Group, then class:
[ 2.27  1.00 -2.32 -0.12 -1.37  1.28 -0.18 -2.37 -0.36  1.32  0.50  0.34
 -0.41 -0.48 -0.98 -0.29 -0.23  1.75 -0.22  0.05 -1.92 -1.01 -0.17  0.50
  0.18 -0.10 -0.01  2.08 -0.87 -3.43 -1.83 -2.16 -0.56 -0.44 -0.36] -> Q944.M
[ 0.60  0.53  0.59  0.45  0.17 -0.80  0.02 -2.09  0.60 -0.87  0.30 -0.84
 -2.53 -0.71  1.55 -0.31  1.02  0.87  0.53 -0.25 -1.35 -1.48  1.01  0.38
 -0.23  0.47  1.41  1.60  1.05  0.89 -0.09  1.83 -0.99 -0.83  0.73] -> q742.L
[-0.08  0.16 -0.91  1.06 -3.05  0.39 -0.31 -0.49  0.97  1.51  1.15  0.23
 -0.88  0.46 -0.19 -1.79 -0.19  1.76  0.47  0.21 -1.12 -0.74  0.01 -0.42
 -0.67 -1.17 -0.37  2.08 -0.01 -4.71 -1.23 -3.02  4.93 -0.57 -1.21] -> q288.P
[ 1.83  0.69 -1.73 -0.08 -1.25  0.71  0.30 -0.92 -1.28 -0.49 -0.16  1.11
 -1.71 -0.50  0.80 -0.80 -0.22  0.98 -0.65 -0.44 -1.42 -0.43  1.26  0.94
  0.49 -1.07  0.16  3.33  0.78  1.48 -1.31 -3.37 -1.03 -0.97 -0.92] -> Q944.X
[ 1.02  0.44 -1.19  0.06 -1.77  1.50  1.01 -1.47 -0.10  1.00  1.41  0.22
 -0.70  0.64 -1.05 -0.38  0.10  0.25 -0.17  0.36 -0.70 -0.74 -0.85 -2.60
 -0.38 -0.35  0.16  0.54 -0.78 -5.18 -1.22 -1.10  2.13 -0.64 -0.93] -> q288.S
[ 1.11  1.19 -0.62 -0.70 -2.59  1.13  0.02 -2.83  0.29  1.06  2.18  0.15
  0.45 -0.25 -0.17 -0.41 -0.37  0.60 -0.32  0.85 -0.99 -1.09 -0.32  0.56
  0.30 -2.05  0.06  1.66 -0.21 -5.23 -1.51 -1.83  4.02 -0.68 -0.51] -> q288.S
[ 0.39  1.80 -1.69 -0.43 -1.94  1.41 -0.25 -1.79 -0.07  1.16  2.11  0.00
 -0.74  0.74 -0.60  0.46  0.09  0.93  0.86 -0.46 -1.34 -0.37 -0.63  0.51
 -0.41 -1.09  0.65  0.93 -1.00 -7.32 -2.10 -3.38  2.54 -0.22  0.31] -> q288.E
[ 1.79  0.54 -2.63 -0.41 -0.84  0.90  0.82 -1.24  0.38  0.42  1.21  0.46
 -1.51  0.32 -0.41  0.76 -0.70  1.74 -0.41 -0.14 -1.72 -0.38 -0.02  0.40
 -0.77 -0.72  0.62  3.07  0.13 -2.78 -1.19 -2.85 -0.02 -0.40 -0.13] -> Q944.H
[ 0.28  1.11  0.77  0.19 -0.09 -0.96 -0.66 -2.10  0.63  0.26 -0.13 -0.37
 -1.49 -0.17  2.30  0.27 -0.07  0.30  0.70 -0.03 -1.92  0.55  0.96  0.24
  0.07  0.13  0.40  1.00  0.55  0.68 -0.21  1.80 -1.88 -0.44  0.51] -> q742.G
[ 0.94  1.28  0.46  0.27 -1.19  0.88 -0.37 -1.67 -0.31 -0.05  0.96  1.42
 -0.18  0.85  0.91 -1.27  0.66  1.46  1.18  0.26  0.20  0.28  0.56  2.86
  0.33 -0.60  0.03  1.10 -1.88 -1.22 -0.74 -0.78  2.96 -0.85 -1.64] -> q288.S
[-0.52  1.91  1.56  0.11  0.43 -1.22 -0.07 -2.74 -0.46 -0.34 -0.07 -1.19
 -1.07 -1.11  2.73 -1.07 -0.16 -0.58  1.09 -0.14 -0.86 -0.22  1.26 -0.61
  0.31 -0.16  0.45  1.61  2.42  2.51 -0.17  2.24 -1.36 -0.53  1.54] -> q742.U
[ 0.20  0.75 -1.28 -0.39 -1.18  0.85 -0.16 -1.62  0.16  0.63  1.60 -0.14
 -0.09  0.87 -0.79  0.02 -0.11  0.73  1.29 -0.12 -1.34 -0.46 -0.36  0.81
  0.31 -0.91  0.17  0.54 -0.01 -4.62 -1.58 -2.27  1.47 -1.98 -1.78] -> q288.E
